Small tables with named rows and columns. After each table, cells are looked up by row and column.

Nud:
        Rup  Vupit  Bitak  Lizuz  Nez  Tav  Nogavek  Guven  Zal  Mef
Vuvapa  115    145    186     59  105  103       61    136  126   96
Nav     175    155    113    159   35   85       63    143  115  192
Gel     181     56    157     99   86   89      148    164  149  147
Pofelu  214    213    190    169  107  154       56    142  192  128
Zoru    135    115    137    117  125  126      134    140  133  134

Lizuz of Pofelu is 169
Vupit of Vuvapa is 145
Vupit of Nav is 155
Zal of Pofelu is 192
Zal of Nav is 115
Lizuz of Vuvapa is 59
Bitak of Pofelu is 190
Nogavek of Pofelu is 56
Bitak of Nav is 113
Vupit of Gel is 56
Nogavek of Nav is 63
Nogavek of Zoru is 134
Rup of Vuvapa is 115
Rup of Nav is 175
Vupit of Pofelu is 213
Mef of Nav is 192
Mef of Zoru is 134
Rup of Zoru is 135
Lizuz of Zoru is 117
Vupit of Zoru is 115

Talo.tsv
	Bemape	Lapigep	Boni	Mon	Lenis	Mava	Foto	Dupime	Subediv	Vudurif
Kevab	49	154	102	120	207	85	152	60	61	157
Bif	83	147	95	110	125	73	129	108	91	139
Fodesu	82	155	130	98	234	95	151	86	65	189
Legige	124	129	124	120	128	120	125	127	122	131
Fomameg	115	132	117	119	124	108	127	123	116	131
Nek	62	151	110	119	208	93	150	68	68	159
Gog	99	139	125	116	176	111	138	102	96	152

Kevab, Foto => 152
Gog, Bemape => 99
Fodesu, Boni => 130
Bif, Boni => 95
Fodesu, Bemape => 82
Gog, Mava => 111
Legige, Mon => 120
Legige, Subediv => 122
Gog, Lenis => 176
Kevab, Bemape => 49
Kevab, Lenis => 207
Legige, Lenis => 128
Fodesu, Lapigep => 155
Legige, Dupime => 127

Table Lote
fields: Losemub, Bok, Natu, Letob, Biferig, Merebep, Sedosun, Fubuluz, Rubogi, Mota
Rozazo: [111, 122, 44, 121, 144, 60, 72, 25, 123, 66]
Mot: [80, 27, 192, 79, 52, 123, 86, 55, 80, 120]
Vuzu: [50, 144, 101, 36, 109, 28, 11, 186, 35, 21]
Feg: [92, 168, 60, 94, 165, 14, 17, 110, 95, 16]
Bomer: [127, 67, 69, 115, 81, 22, 14, 182, 108, 16]

Vuzu, Rubogi -> 35
Bomer, Fubuluz -> 182
Feg, Natu -> 60
Vuzu, Sedosun -> 11
Feg, Losemub -> 92
Mot, Fubuluz -> 55
Rozazo, Sedosun -> 72
Vuzu, Fubuluz -> 186
Bomer, Merebep -> 22
Mot, Merebep -> 123
Rozazo, Rubogi -> 123
Which row has the largest Mota? Mot

Table Segi
,Kipubu,Kemefip,Zus,Kez,Ridop,Kupen,Sis,Salo
Zos,28.21,59.80,79.58,71.48,26.27,88.08,56.15,88.11
Meb,32.47,69.40,37.63,38.01,71.09,63.37,98.86,60.95
Muboza,80.27,83.27,86.48,25.54,75.78,23.58,86.73,67.37
Gapom,26.65,48.33,89.97,60.44,23.95,88.16,56.23,95.71
Sitimub,28.78,48.45,63.64,42.51,56.80,64.89,81.27,78.20
Sizaki,96.19,91.59,65.25,61.06,85.02,81.36,54.16,63.26
Vul,85.20,39.16,65.28,71.68,91.45,59.33,45.50,43.04
Monipa,36.81,96.44,28.23,91.32,30.41,65.48,52.79,25.41
Lunukod,32.12,44.64,91.89,55.38,30.30,82.11,58.08,97.11
Rume,92.79,46.63,75.91,62.19,92.59,54.18,46.67,44.00
Nop,66.24,85.97,70.32,59.07,52.47,44.83,65.21,53.74
Gododok,52.52,55.86,79.29,78.45,42.59,97.01,49.23,88.69

Kipubu of Vul = 85.20
Kemefip of Muboza = 83.27
Salo of Monipa = 25.41
Salo of Muboza = 67.37
Kipubu of Zos = 28.21
Ridop of Sizaki = 85.02
Sis of Vul = 45.50
Kupen of Gododok = 97.01

Riro:
,Rus,Vevot,Bibe,Fidutun,Nago,Tolori,Sanele
Livuf,-3.47,-3.80,31.79,-7.70,-20.55,-12.00,-18.82
Bosikud,-63.14,3.72,-29.69,-48.15,-16.26,7.38,0.44
Zudop,12.17,-49.22,77.09,19.94,-48.15,-32.12,-56.98

What is the Rus of Bosikud in Riro? -63.14
What is the Nago of Bosikud in Riro? -16.26
What is the Fidutun of Zudop in Riro? 19.94
What is the Tolori of Bosikud in Riro? 7.38
What is the Tolori of Livuf in Riro? -12.00
What is the Fidutun of Bosikud in Riro? -48.15
What is the Bibe of Livuf in Riro? 31.79
What is the Sanele of Bosikud in Riro? 0.44

Mup
         Dazor  Mesil  Zod  Tob  Pur  Riso  Mabib  Gabo  Mepig
Zedem       38     31   39   35   36    37     35    34     38
Fozi        33     50   53   36   13    36     49    29     53
Pes         47     28   52   35   27    45     39    27     46
Suvu        56     47   39   26    5    69     40    33     34
Zoni        35     41   52   35   18    36     47    28     52
Kerof       84     56   51   25   57    68     37    35     72
Gozaguf     39     37   39   35   33    38     35    32     38
Kuvuni      74     49   53   16   39    70     39    36     76
Fem         54     48   39   28    2    67     39    32     30
Rez         50     41   46   33   17    54     38    30     39
Par         32     51   52   36   11    35     48    29     52
Gusuved     41     46   52   35   23    41     43    28     49
Mik         34     50   53   36   18    36     48    28     52
Zuk         39     28   41   36   25    35     37    46     26

Pes, Dazor => 47
Gozaguf, Mesil => 37
Kuvuni, Riso => 70
Rez, Dazor => 50
Fem, Pur => 2
Zuk, Mesil => 28
Gozaguf, Mabib => 35
Mik, Gabo => 28
Fozi, Pur => 13
Kerof, Pur => 57
Rez, Gabo => 30
Zoni, Mepig => 52
Suvu, Dazor => 56
Zedem, Mabib => 35
Pes, Riso => 45
Zoni, Dazor => 35
Pes, Gabo => 27

Luv =
cols = Zavore, Miroku, Pego, Gub, Rez, Musebef, Bod, Tobo, Guge
Fepasev: [140, 160, 119, 104, 193, 64, 200, 118, 81]
Gos: [73, 194, 176, 123, 161, 155, 60, 179, 168]
Murunit: [109, 36, 152, 103, 114, 134, 165, 147, 104]
Zepubo: [167, 162, 23, 116, 166, 167, 129, 38, 170]

What is the Zavore of Murunit in Luv? 109
What is the Guge of Fepasev in Luv? 81
What is the Tobo of Murunit in Luv? 147
What is the Musebef of Fepasev in Luv? 64
What is the Bod of Gos in Luv? 60
What is the Tobo of Fepasev in Luv? 118
What is the Tobo of Gos in Luv? 179
What is the Pego of Gos in Luv? 176
What is the Bod of Fepasev in Luv? 200
What is the Miroku of Zepubo in Luv? 162
What is the Gub of Murunit in Luv? 103
What is the Guge of Murunit in Luv? 104
What is the Pego of Fepasev in Luv? 119
What is the Rez of Fepasev in Luv? 193
What is the Guge of Gos in Luv? 168
What is the Zavore of Gos in Luv? 73
What is the Rez of Zepubo in Luv? 166
What is the Bod of Zepubo in Luv? 129
What is the Miroku of Gos in Luv? 194
What is the Miroku of Fepasev in Luv? 160

Vazu =
cols = Tutad, Nis, Dupemeb, Fen, Tedufa, Ged, Sabarar, Gib, Roz
Mut: [131, 64, 103, 108, 64, 62, 252, 95, 51]
Deniki: [137, 40, 185, 164, 144, 110, 28, 184, 99]
Laku: [55, 69, 115, 65, 146, 160, 115, 110, 149]
Rugem: [134, 82, 89, 127, 69, 129, 154, 87, 118]
Ninaki: [202, 52, 108, 187, 41, 83, 137, 109, 66]
Kopunof: [113, 96, 75, 82, 157, 109, 161, 73, 110]
Mati: [77, 196, 39, 68, 101, 157, 157, 40, 173]

What is the Ged of Rugem in Vazu?
129
What is the Gib of Deniki in Vazu?
184
What is the Fen of Mut in Vazu?
108
What is the Nis of Deniki in Vazu?
40
What is the Tedufa of Mut in Vazu?
64
What is the Tutad of Mut in Vazu?
131
What is the Gib of Ninaki in Vazu?
109
What is the Roz of Deniki in Vazu?
99
What is the Dupemeb of Mati in Vazu?
39
What is the Dupemeb of Kopunof in Vazu?
75
What is the Nis of Ninaki in Vazu?
52
Row with the largest Fen: Ninaki

Table Kigep
      Ridebab  Kuvenag  Vibug
Kati       54        9     49
Modo       51       19     62
Pof         4       44     75
Dogo       45       33     22
Koto       61       39     25

Kuvenag of Kati is 9
Vibug of Kati is 49
Vibug of Koto is 25
Vibug of Pof is 75
Ridebab of Kati is 54
Vibug of Dogo is 22
Ridebab of Pof is 4
Ridebab of Modo is 51
Kuvenag of Modo is 19
Ridebab of Dogo is 45
Vibug of Modo is 62
Ridebab of Koto is 61
Kuvenag of Koto is 39
Kuvenag of Pof is 44
Kuvenag of Dogo is 33

Tifun =
|  | Pogibe | Ganav |
|---|---|---|
| Gakipe | 41 | 44 |
| Zatoza | 108 | 24 |
| Vef | 82 | 91 |
| Zus | 57 | 95 |
| Tem | 106 | 24 |
| Vezo | 109 | 116 |
| Kimo | 198 | 195 |
| Mut | 121 | 62 |

What is the Ganav of Zatoza in Tifun? 24
What is the Ganav of Mut in Tifun? 62
What is the Pogibe of Mut in Tifun? 121
What is the Ganav of Vef in Tifun? 91
What is the Pogibe of Gakipe in Tifun? 41
What is the Pogibe of Vezo in Tifun? 109
What is the Ganav of Tem in Tifun? 24
What is the Ganav of Vezo in Tifun? 116
What is the Pogibe of Zus in Tifun? 57
Which row has the largest Ganav? Kimo

